Each row has a name. Each piece below is followed by the name of the row it came from, unless a question asks for something else. Each question is about the rows just above it.

N: +0.62 -5.92 +0.51 +0.51 -0.31 +2.04 +2.22
J: +0.62 -5.92 +0.51 -7.94 +5.51 +3.35 -4.62
D: +1.71 +0.01 +1.71 +1.71 +1.71 -4.28 -0.15
Z: +3.36 +5.51 -4.62 +0.51 +0.62 -5.92 -7.94
E: +0.51 +2.04 +0.62 -5.92 -0.31 +2.23 +0.51
Which row holds these entries in another order? +0.62 +0.51 -0.31 +0.51 -5.92 +2.22 +2.04 -> N
Put -7.94 -5.92 +0.62 +0.51 -4.62 +5.51 +3.36 back in order: which row is it? -> Z
Which row holds these entries in another order? -0.31 +2.23 +0.51 +0.51 +2.04 +0.62 -5.92 -> E
Put -5.92 -0.31 +0.51 +0.51 +0.62 +2.04 +2.23 back in order: which row is it? -> E
Put -7.94 -5.92 -4.62 +0.51 +0.62 +3.35 +5.51 back in order: which row is it? -> J
Repeated in D: -> +1.71
+2.04 +0.51 +2.22 +0.62 +0.51 -5.92 -0.31 is which row reordered? -> N

Y: +0.65 +3.06 +1.86 +2.26 -1.15 -0.12 +0.23 -1.13 -1.27 +0.14 +2.26 -2.58 +2.26 +0.87 -0.12 -1.38 +3.20 +2.16 +3.58 -4.29 -1.09 +0.72 -3.46 +1.49 -1.61 +1.99 +2.26 +6.67 -1.63 +2.80 +3.53 +2.41 -3.53 -1.84 +5.84 +0.50 +0.74 -1.02
M: -2.51 -1.27 +1.14 +2.89 -0.43 -4.18 +0.67 +0.81 +2.45 -3.84 +3.75 -1.05 -0.77 +2.19 +5.47 -0.96 +0.54 -1.28 -0.53 +3.13 +0.64 +1.85 +4.06 -0.98 -0.77 +5.14 -2.33 -1.19 -0.77 -1.05 +4.17 -0.53 +2.21 +2.87 +2.95 -1.13 +5.18 +5.21
U: +2.19 -4.92 -0.18 -3.21 -1.82 +2.94 +1.80 +0.13 -1.11 -0.56 -4.62 +1.57 +1.52 +5.32 +2.30 -4.94 -3.40 +0.40 -0.45 +2.26 -1.62 +2.22 -0.25 +5.58 +1.86 +3.38 +5.17 +2.88 +2.98 -6.63 +2.07 -2.75 +0.94 +1.11 -3.25 +1.28 -0.51 +2.52
H: +3.55 +3.61 +0.93 -1.20 -0.92 +0.07 -0.41 -0.57 -0.12 +2.85 -5.35 +4.08 -1.46 -1.36 -4.02 +0.58 +0.84 +1.79 -4.57 +1.03 -0.14 +0.53 +1.56 -2.82 +0.28 -7.86 -0.18 +0.20 +1.10 +1.60 -1.24 +1.85 -3.82 +2.23 -0.25 -2.87 -6.27 -3.40
The row with -2.51 -1.27 +1.14 +2.89 -0.43 -4.18 +0.67 +0.81 +2.45 -3.84 +3.75 -1.05 -0.77 +2.19 +5.47 -0.96 +0.54 -1.28 -0.53 +3.13 +0.64 +1.85 +4.06 -0.98 -0.77 +5.14 -2.33 -1.19 -0.77 -1.05 +4.17 -0.53 +2.21 +2.87 +2.95 -1.13 +5.18 +5.21 is -> M
+3.55 +3.61 +0.93 -1.20 -0.92 +0.07 -0.41 -0.57 -0.12 +2.85 -5.35 +4.08 -1.46 -1.36 -4.02 +0.58 +0.84 +1.79 -4.57 +1.03 -0.14 +0.53 +1.56 -2.82 +0.28 -7.86 -0.18 +0.20 +1.10 +1.60 -1.24 +1.85 -3.82 +2.23 -0.25 -2.87 -6.27 -3.40 is in which row? -> H

X: +8.62 +3.62 -2.47 -3.02 +4.74 +3.67 +5.04 -6.59
K: +3.62 -2.47 -4.35 +8.63 +1.85 -5.44 +4.74 -3.02
F: +0.14 -2.40 -4.42 -6.88 +6.65 -4.10 -2.96 -5.39
R: +8.62 +3.62 -2.47 -3.02 +4.74 +3.67 -7.14 +5.47
L: +0.60 +0.07 -0.74 +0.97 +0.74 +1.51 +0.84 +0.28
Q: -0.70 -1.83 +0.52 -3.70 +0.93 -0.04 +0.93 -2.74
B: -3.65 +2.32 -1.50 +1.99 -8.29 -0.70 +3.38 -5.30
T: +8.62 +3.62 -2.47 -3.02 +4.74 -4.35 -5.44 +1.85
G: +0.46 +4.61 -1.12 +5.61 -7.17 -5.05 +6.19 -7.10
Which row holds these entries in another order? -6.88 -5.39 -4.42 -4.10 -2.96 -2.40 +0.14 +6.65 -> F
+1.85 +8.62 +3.62 -2.47 -3.02 +4.74 -4.35 -5.44 is which row reordered? -> T
Repeated in Q: -> +0.93
-3.02 +3.62 -2.47 -4.35 +8.63 +1.85 -5.44 +4.74 is which row reordered? -> K

Vusug: -3.00 -1.81 +4.50 +0.06 -4.64 -0.48
gugal: -1.50 +1.38 -3.46 +2.46 +4.42 +2.39
kube: -3.28 -0.48 +2.97 +1.34 -0.17 +1.09
budud: -0.89 -1.04 -3.73 -1.69 -3.73 -2.55
reled: +1.43 +1.43 -2.30 +1.43 +4.75 +1.43
palig: +0.59 -2.92 +2.55 -1.51 -5.43 +0.56
Libi: -0.09 -0.02 +2.71 -1.23 -8.80 -2.62
Bufur: +0.73 +1.67 -0.43 -0.10 -0.90 -1.95
lok: -2.00 +0.81 +4.66 -1.33 -9.67 -3.05
nuv: +0.96 +5.87 +1.92 -0.24 -0.22 -4.39
Which row holds these entries in another order? -9.67 -3.05 -2.00 -1.33 +0.81 +4.66 -> lok
The value that budud holds more than once: -> -3.73
+1.43 +4.75 +1.43 -2.30 +1.43 +1.43 is which row reordered? -> reled
Which value appears more than once in reled? -> +1.43
Which row holds these entries in another order? -8.80 -2.62 -1.23 -0.09 -0.02 +2.71 -> Libi

